Here is a tiny trained network, its code and every weight. The questions are about switching its units off for an input and a class, where a switched-off unit gives its printed mean instead of its output.

import numpy as np


def w(rows, s, z=0):
    codes = np.array(rows[::2]) - 128.0
    scale = np.full(codes.shape[1], s)
    scale[-1] = z or s
    return codes * scale


def norm(h):
    return h / np.sqrt((h * h).mean(-1, keepdims=True) + 1e-5)


def f(y):
    return y / 2 * (1 + np.tanh(0.7978845608 * (y + 0.044715 * y**3)))


def log_softmax(a):
    a = a - a.max(-1, keepdims=True)
    return a - np.log(np.exp(a).sum(-1, keepdims=True))


def net(x, mask):
    res = np.array(x, float).reshape(1, 7) / 4 @ E
    u = 0
    for l in range(4):
        y = f(norm(res) @ A[l][:, :-1].T + A[l][:, -1])
        res = res + np.where(mask[u : u + 10], y, B[l][:, -1]) @ B[l][:, :-1]
        u += 10
    return log_softmax(norm(res)[-1] @ U[:, :-1].T + U[:, -1])


A, B = {}, {}
E = w([
[53,49,136,135,87,176,92],'x0',
[131,127,130,128,128,131,126],'x1',
[61,156,191,135,117,151,211],'x2',
[113,64,48,240,252,132,196],'x3',
[127,128,131,131,131,129,129],'x4',
[124,114,175,54,254,211,94],'x5',
[202,41,173,80,117,104,190],'x6',
],0.00085)
A[0] = w([
[189,89,77,130,126,81,4,31],'0.n0',
[195,202,142,145,154,111,179,230],'0.n1',
[188,237,97,98,179,80,162,72],'0.n2',
[101,237,112,211,137,213,46,180],'0.n3',
[167,104,137,70,223,205,44,2],'0.n4',
[141,109,128,91,218,181,46,38],'0.n5',
[51,29,107,121,73,189,78,37],'0.n6',
[172,28,148,50,122,94,199,45],'0.n7',
[132,158,138,179,124,143,82,16],'0.n8',
[85,169,204,190,128,156,144,130],'0.n9',
],0.0028,0.00078)
B[0] = w([
[177,175,37,94,113,209,205,165],'0.n0',
[83,58,166,141,104,185,106,217],'0.n1',
[126,54,229,232,119,181,36,166],'0.n2',
[116,3,156,52,140,61,109,255],'0.n3',
[74,180,199,113,171,101,205,191],'0.n4',
[90,212,187,125,146,93,206,169],'0.n5',
[234,188,230,246,181,132,76,190],'0.n6',
[86,34,124,77,167,61,50,194],'0.n7',
[145,88,95,92,135,102,107,92],'0.n8',
[111,82,102,72,88,142,175,158],'0.n9',
],0.0024,0.00083)
A[1] = w([
[22,254,77,169,150,97,51,204],'1.n0',
[181,108,39,119,58,31,98,136],'1.n1',
[88,168,185,160,129,101,120,153],'1.n2',
[74,146,185,77,64,112,164,176],'1.n3',
[192,181,198,63,82,119,69,186],'1.n4',
[194,130,110,159,111,57,133,102],'1.n5',
[134,110,67,160,176,105,158,162],'1.n6',
[127,213,93,72,199,155,96,71],'1.n7',
[117,132,164,129,198,219,77,9],'1.n8',
[118,95,165,82,156,176,87,66],'1.n9',
],0.0025,0.0012)
B[1] = w([
[208,5,173,80,148,111,147,183],'1.n0',
[86,167,168,115,196,90,134,255],'1.n1',
[144,81,134,137,101,146,154,171],'1.n2',
[112,116,80,128,154,179,149,217],'1.n3',
[106,142,119,161,197,172,101,244],'1.n4',
[96,138,159,140,157,120,97,141],'1.n5',
[108,147,135,112,156,174,118,196],'1.n6',
[158,111,112,144,92,99,198,87],'1.n7',
[149,158,150,171,85,69,140,96],'1.n8',
[110,109,108,164,120,73,163,129],'1.n9',
],0.0029,0.00088)
A[2] = w([
[91,92,75,147,188,218,179,149],'2.n0',
[132,115,34,182,27,68,95,94],'2.n1',
[203,141,159,190,102,96,152,119],'2.n2',
[252,185,54,115,197,77,58,204],'2.n3',
[101,93,71,223,207,100,186,8],'2.n4',
[129,154,61,203,3,21,145,24],'2.n5',
[165,151,194,135,141,134,151,93],'2.n6',
[82,74,156,142,99,189,208,230],'2.n7',
[94,115,132,88,100,47,110,71],'2.n8',
[85,232,188,42,96,189,44,54],'2.n9',
],0.0026,0.0011)
B[2] = w([
[151,194,77,172,158,112,107,214],'2.n0',
[76,144,195,147,168,169,206,135],'2.n1',
[97,53,151,112,121,237,72,101],'2.n2',
[64,87,121,161,68,173,217,198],'2.n3',
[173,201,137,102,188,148,54,197],'2.n4',
[48,201,220,84,255,133,161,94],'2.n5',
[106,104,169,206,47,125,108,125],'2.n6',
[158,127,37,169,120,135,135,247],'2.n7',
[154,126,113,115,189,114,135,119],'2.n8',
[165,176,96,168,208,98,111,178],'2.n9',
],0.0024,0.0014)
A[3] = w([
[244,178,173,173,137,134,171,182],'3.n0',
[159,209,150,22,55,127,68,62],'3.n1',
[116,27,122,40,137,2,119,4],'3.n2',
[131,153,180,57,57,122,118,43],'3.n3',
[40,146,88,173,126,170,81,187],'3.n4',
[104,97,170,204,62,86,141,85],'3.n5',
[123,65,212,231,91,152,79,46],'3.n6',
[41,209,224,89,207,125,188,55],'3.n7',
[131,139,79,181,203,70,129,131],'3.n8',
[148,119,31,117,83,148,213,160],'3.n9',
],0.0028,0.0017)
B[3] = w([
[58,97,138,116,47,126,101,184],'3.n0',
[175,161,13,227,227,170,95,87],'3.n1',
[66,74,66,45,98,25,57,124],'3.n2',
[191,107,83,156,224,165,141,58],'3.n3',
[200,119,169,43,114,48,162,245],'3.n4',
[127,57,184,111,230,189,137,113],'3.n5',
[201,35,253,136,150,142,70,151],'3.n6',
[69,145,170,193,101,24,178,159],'3.n7',
[147,191,145,111,104,128,51,247],'3.n8',
[92,127,143,61,14,206,184,171],'3.n9',
],0.0025,0.0014)
U = w([
[8,227,242,219,229,16,253,93],'0',
[230,234,10,228,216,226,50,143],'1',
[228,17,242,227,165,221,23,68],'2',
[103,102,53,64,24,229,229,94],'3',
[135,125,134,90,69,87,82,232],'4',
[76,17,34,18,178,13,55,1],'5',
[149,146,144,113,60,121,89,169],'6',
],0.0048,0.0036)

Each question gives the input, the list of numbers given to net, and the class t.
The units are the neurons (one row each of A and B). Each row of codes is followed by its name. A weight is (code - 128) times the scale printed after its matrix; where a second scale follows, it is the last column's (A, B and U).
mask holds one flag per neuron, layer by layer. A switched-off neuron (its flag False) gives its mean, the last column of its row in B, instead of its output. The means were averaged over made-up inputs and are rounded, as every weight is.
A unit's drop is (log p(t) with every unit on - log p(t) with that unit switched off) / (log p(t) with every unit on - log p(t) with every unit switched off).
The circuit of an input: a set's keep is (log p(t) with only the set's units on - log p(t) with every unit switched off) / (log p(t) with every unit on - log p(t) with every unit switched off). Starting from the 12 units with the biggest drops (on a tie, the unit counted first), units are removed one at a time, each time the one whose removal leaves the highest keep (on an exact tie, the one counted first), for as long as the keep stays at least 0.8.
units of the circuit, in order: the units of the circuit, biggest drop first
top k neurons: the k neurons with the biggest drops, biggest first
k most important neurons of layer l: the k neurons of layer l with the biggest drops, biggest first
input [-6,8,0,-8,-8,7,-3], class 1: top 4 neurons => [3.n1; 1.n1; 2.n1; 2.n5]
input [7,3,-5,-2,6,-2,1], class 2: units of the circuit, in order => [0.n6]
input [-6,1,5,-7,-4,0,8], class 5: units of the circuit, in order => [0.n7; 3.n2]
input [8,1,7,3,0,5,-6], class 2: units of the circuit, in order => [0.n6; 1.n0; 3.n6]
input [0,-3,-1,5,-2,-6,8], class 5: units of the circuit, in order => [0.n7; 3.n2]
input [-2,-2,7,-2,4,0,-6], class 3: units of the circuit, in order => [1.n3; 0.n9; 1.n1]
input [-2,0,0,7,-6,5,6], class 1: units of the circuit, in order => [0.n3; 1.n0; 2.n0]
input [7,-2,-2,1,-1,7,3], class 0: units of the circuit, in order => [0.n4; 0.n5]
input [-2,7,8,3,-8,3,8], class 3: top 2 neurons => [0.n3; 1.n1]
input [1,-4,2,4,5,7,-2], class 0: units of the circuit, in order => [0.n5; 3.n7]
input [-4,7,7,4,-3,-3,7], class 3: 3 most important neurons of layer 1 => [1.n0; 1.n4; 1.n1]
input [1,2,5,-2,-2,-2,0], class 3: top 4 neurons => [3.n9; 2.n4; 0.n9; 1.n3]
input [6,-6,-2,5,-4,-2,-5], class 2: units of the circuit, in order => [0.n6; 1.n0]
input [-7,7,8,-3,3,-2,-5], class 3: units of the circuit, in order => [0.n6; 1.n3; 0.n9; 3.n9]
input [-1,-2,4,1,7,2,-7], class 5: units of the circuit, in order => [0.n3]
input [7,-5,6,5,-1,-2,-4], class 2: top 2 neurons => [0.n6; 0.n0]
input [8,-7,-7,2,7,-5,6], class 2: top 3 neurons => [0.n6; 0.n3; 3.n6]
input [-6,3,5,-5,-6,-1,6], class 2: 2 most important neurons of layer 0 => [0.n2; 0.n0]
input [-7,-6,-8,-5,1,-3,-4], class 3: top 3 neurons => [0.n0; 2.n3; 0.n6]
input [3,0,0,0,2,7,6], class 0: top 3 neurons => [0.n4; 0.n5; 0.n3]
input [4,3,3,5,-6,5,-4], class 6: 2 most important neurons of layer 1 => [1.n1; 1.n4]
input [3,-4,3,-2,-1,5,-1], class 0: units of the circuit, in order => [3.n7]
input [4,5,-6,8,-5,8,-4], class 0: top 2 neurons => [0.n4; 0.n5]
input [-5,-4,-7,7,-3,8,4], class 0: top 2 neurons => [0.n4; 0.n5]
input [6,4,4,-6,1,5,3], class 1: units of the circuit, in order => [2.n3; 3.n1; 1.n0]
input [-2,-6,-5,-2,2,2,-8], class 5: top 2 neurons => [0.n3; 3.n2]
